Below is a small trained network, with its code and all its weights. Each question gives an input and a target symbol and asks what happens when units are switched off, that is, made to give their printed mean instead of their output.

import numpy as np


def w(rows, s, z=0):
    codes = np.array(rows[::2]) - 128.0
    scale = np.full(codes.shape[1], s)
    scale[-1] = z or s
    return codes * scale


def norm(h):
    return h / np.sqrt((h * h).mean(-1, keepdims=True) + 1e-5)


def f(y):
    return np.maximum(y, 0)


def softmax(a):
    e = np.exp(a - a.max(-1, keepdims=True))
    return e / e.sum(-1, keepdims=True)


def log_softmax(a):
    a = a - a.max(-1, keepdims=True)
    return a - np.log(np.exp(a).sum(-1, keepdims=True))


def net(x, mask):
    ids = ['βδηλμπτφψω'.index(c) for c in x.split()]
    T = len(ids)
    res = E[ids] + P[:T]
    r = norm(res)
    for j in range(2):
        rows = slice(3 * j, 3 * j + 3)
        q, k, v = (r @ M[0][rows].T for M in (Q, K, V))
        z = softmax(np.where(np.tri(T) > 0, q @ k.T / 3**0.5, -1e9)) @ v
        o = O[0][rows]
        res = res + np.where(mask[j], z, o[:, -1]) @ o[:, :-1]
    y = f(norm(res) @ A[0][:, :-1].T + A[0][:, -1])
    res = res + np.where(mask[2:26], y, B[0][:, -1]) @ B[0][:, :-1]
    return log_softmax(norm(res)[-1] @ U[:, :-1].T + U[:, -1])


Q, K, V, O, A, B = {}, {}, {}, {}, {}, {}
E = w([
[152,131,154,253,109],'β',
[189,210,214,120,109],'δ',
[31,60,93,155,79],'η',
[200,214,217,107,104],'λ',
[70,43,77,121,104],'μ',
[144,57,57,110,149],'π',
[65,213,216,120,78],'τ',
[45,117,139,37,112],'φ',
[193,108,89,78,171],'ψ',
[66,162,33,169,118],'ω',
],0.0057)
P = w([
[101,76,202,194,255],'0',
[107,69,225,199,254],'1',
[114,147,103,131,193],'2',
[135,67,157,139,135],'3',
[130,132,94,104,131],'4',
[150,61,140,118,86],'5',
[139,136,90,78,100],'6',
[161,71,125,104,53],'7',
[155,146,78,65,69],'8',
[172,93,111,87,21],'9',
[160,148,74,47,48],'10',
[180,94,121,90,23],'11',
],0.0054)
Q[0] = w([
[102,110,164,140,236],'H0',
[148,147,84,129,102],'H0',
[130,100,189,121,188],'H0',
[161,59,197,124,7],'H1',
[69,113,157,93,210],'H1',
[135,107,93,160,38],'H1',
],0.013)
K[0] = w([
[89,119,168,154,226],'H0',
[107,149,83,111,45],'H0',
[116,101,186,137,188],'H0',
[158,125,97,120,7],'H1',
[114,120,160,176,171],'H1',
[140,154,115,98,83],'H1',
],0.012)
V[0] = w([
[125,143,96,152,141],'H0',
[113,253,21,141,157],'H0',
[165,88,165,164,151],'H0',
[56,139,145,188,44],'H1',
[111,92,48,84,154],'H1',
[242,70,86,174,120],'H1',
],0.0056)
O[0] = w([
[137,151,110,118,148,167],'H0',
[123,196,176,159,254,135],'H0',
[161,150,113,106,70,138],'H0',
[48,129,171,202,100,250],'H1',
[101,108,65,89,174,134],'H1',
[179,48,112,217,174,191],'H1',
],0.0052,0.0024)
A[0] = w([
[181,82,205,136,131,27],'N0',
[115,62,227,112,186,58],'N1',
[112,140,85,57,179,115],'N2',
[64,177,128,137,109,41],'N3',
[167,153,121,147,108,171],'N4',
[120,98,93,157,146,68],'N5',
[159,86,139,152,124,139],'N6',
[97,65,123,144,143,33],'N7',
[82,168,126,81,192,83],'N8',
[90,100,173,79,156,216],'N9',
[95,58,131,136,62,81],'N10',
[133,146,105,157,171,144],'N11',
[166,148,121,170,93,117],'N12',
[116,122,111,100,105,125],'N13',
[99,136,157,132,131,87],'N14',
[84,176,123,139,255,224],'N15',
[87,108,51,132,136,122],'N16',
[131,134,109,150,94,57],'N17',
[115,132,130,165,173,100],'N18',
[143,195,163,53,101,135],'N19',
[193,76,137,135,135,3],'N20',
[84,224,53,127,242,122],'N21',
[211,103,79,104,124,48],'N22',
[227,89,82,112,172,97],'N23',
],0.0071,0.0032)
B[0] = w([
[217,136,123,84,144,167],'N0',
[87,121,7,107,1,149],'N1',
[79,198,173,143,143,167],'N2',
[208,132,123,112,135,156],'N3',
[115,139,118,95,162,193],'N4',
[147,96,116,99,145,171],'N5',
[124,125,127,80,148,215],'N6',
[164,146,151,136,160,171],'N7',
[172,85,135,121,172,161],'N8',
[172,189,89,127,138,188],'N9',
[110,142,169,99,200,254],'N10',
[138,110,132,92,116,182],'N11',
[104,114,119,70,130,207],'N12',
[136,161,143,134,110,160],'N13',
[137,127,143,135,132,139],'N14',
[146,132,187,103,202,239],'N15',
[174,112,140,157,81,221],'N16',
[105,111,127,93,136,146],'N17',
[114,124,133,85,102,174],'N18',
[93,58,103,169,140,169],'N19',
[67,187,109,167,128,148],'N20',
[135,70,216,128,140,230],'N21',
[111,150,52,191,160,154],'N22',
[93,209,112,211,122,165],'N23',
],0.0064,0.0037)
U = w([
[180,55,164,233,64,100],'β',
[212,155,130,79,88,70],'δ',
[6,73,143,169,117,4],'η',
[207,155,120,77,89,59],'λ',
[120,29,51,54,154,72],'μ',
[125,137,53,172,145,165],'π',
[80,206,174,142,47,190],'τ',
[80,180,104,15,125,159],'φ',
[126,192,70,158,142,224],'ψ',
[126,171,197,104,254,171],'ω',
],0.0074,0.0025)

Each question gives the input, a string of symbols that net reads in full, and the target symbol t.
The units are the heads (3 rows each of Q, K, V and O) and the neurons (one row each of A and B). Each row of codes is followed by its name. A weight is (code - 128) times the scale printed after its matrix; where a second scale follows, it is the last column's (O, A, B and U).
mask holds one flag per unit, heads first, then neurons. A switched-off unit (its flag False) gives its mean, the last column of its rows in O or B, instead of its output. The means were averaged over made-up inputs and are rounded, as every weight is.
A unit's drop is (log p(t) with every unit on - log p(t) with that unit switched off) / (log p(t) with every unit on - log p(t) with every unit switched off).
The circuit of an input: a set's keep is (log p(t) with only the set's units on - log p(t) with every unit switched off) / (log p(t) with every unit on - log p(t) with every unit switched off). Starting from the 12 units with the biggest drops (on a tie, the unit counted first), units are removed one at a time, each time the one whose removal leaves the highest keep (on an exact tie, the one counted first), for as long as the keep stays at least 0.8.
units of the circuit, in order: the units of the circuit, biggest drop first
unit that matters most: the unit with the biggest drop
k most important neurons: the k neurons with the biggest drops, biggest first
heads that matter: for each layer, one digit per head in row order, 1 if its drop is at least 0.15 and else 0, layers parted by /
input ψ τ ω β β β η τ η, target τ: heads that matter	01
input β β ω ω μ, target ω: units of the circuit, in order	(H0; N15)
input ω μ β β β, target β: units of the circuit, in order	(N15; H0; N9)
input τ ω φ β μ, target φ: heads that matter	01
input β μ ψ β μ β ω β π, target ω: heads that matter	10
input λ τ η β μ φ ω β λ, target ω: units of the circuit, in order	(H0; N19)
input η π μ μ β δ ω μ π ω τ, target ω: most important neuron	(N19)
input φ β β ω β β β τ δ β μ ω, target β: units of the circuit, in order	(H0; N16; N10)
input β τ ω β μ μ β μ ω β φ, target ω: 2 most important neurons	(N2; N8)
input τ β β, target τ: heads that matter	11
input μ β β ω μ ω μ ω μ μ δ, target μ: heads that matter	00
input τ τ π, target τ: heads that matter	11
input ω δ β ω β μ η φ φ δ η π, target π: units of the circuit, in order	(N23; N22)
input β τ λ, target τ: unit that matters most	H1
input ω β τ λ τ β, target τ: heads that matter	01
input ψ β β β ω μ η β μ β, target μ: heads that matter	01
input φ τ δ, target φ: heads that matter	11
input μ β λ β η η ω μ π, target ω: units of the circuit, in order	(H0; N2)
input ω τ ω μ β β β μ β η ψ, target ψ: heads that matter	00
input ω φ μ ω π τ φ β π β, target π: heads that matter	01
input φ τ ω β ω β η ω β, target ω: units of the circuit, in order	(H0)
input β β β, target β: 3 most important neurons	(N15; N10; N9)
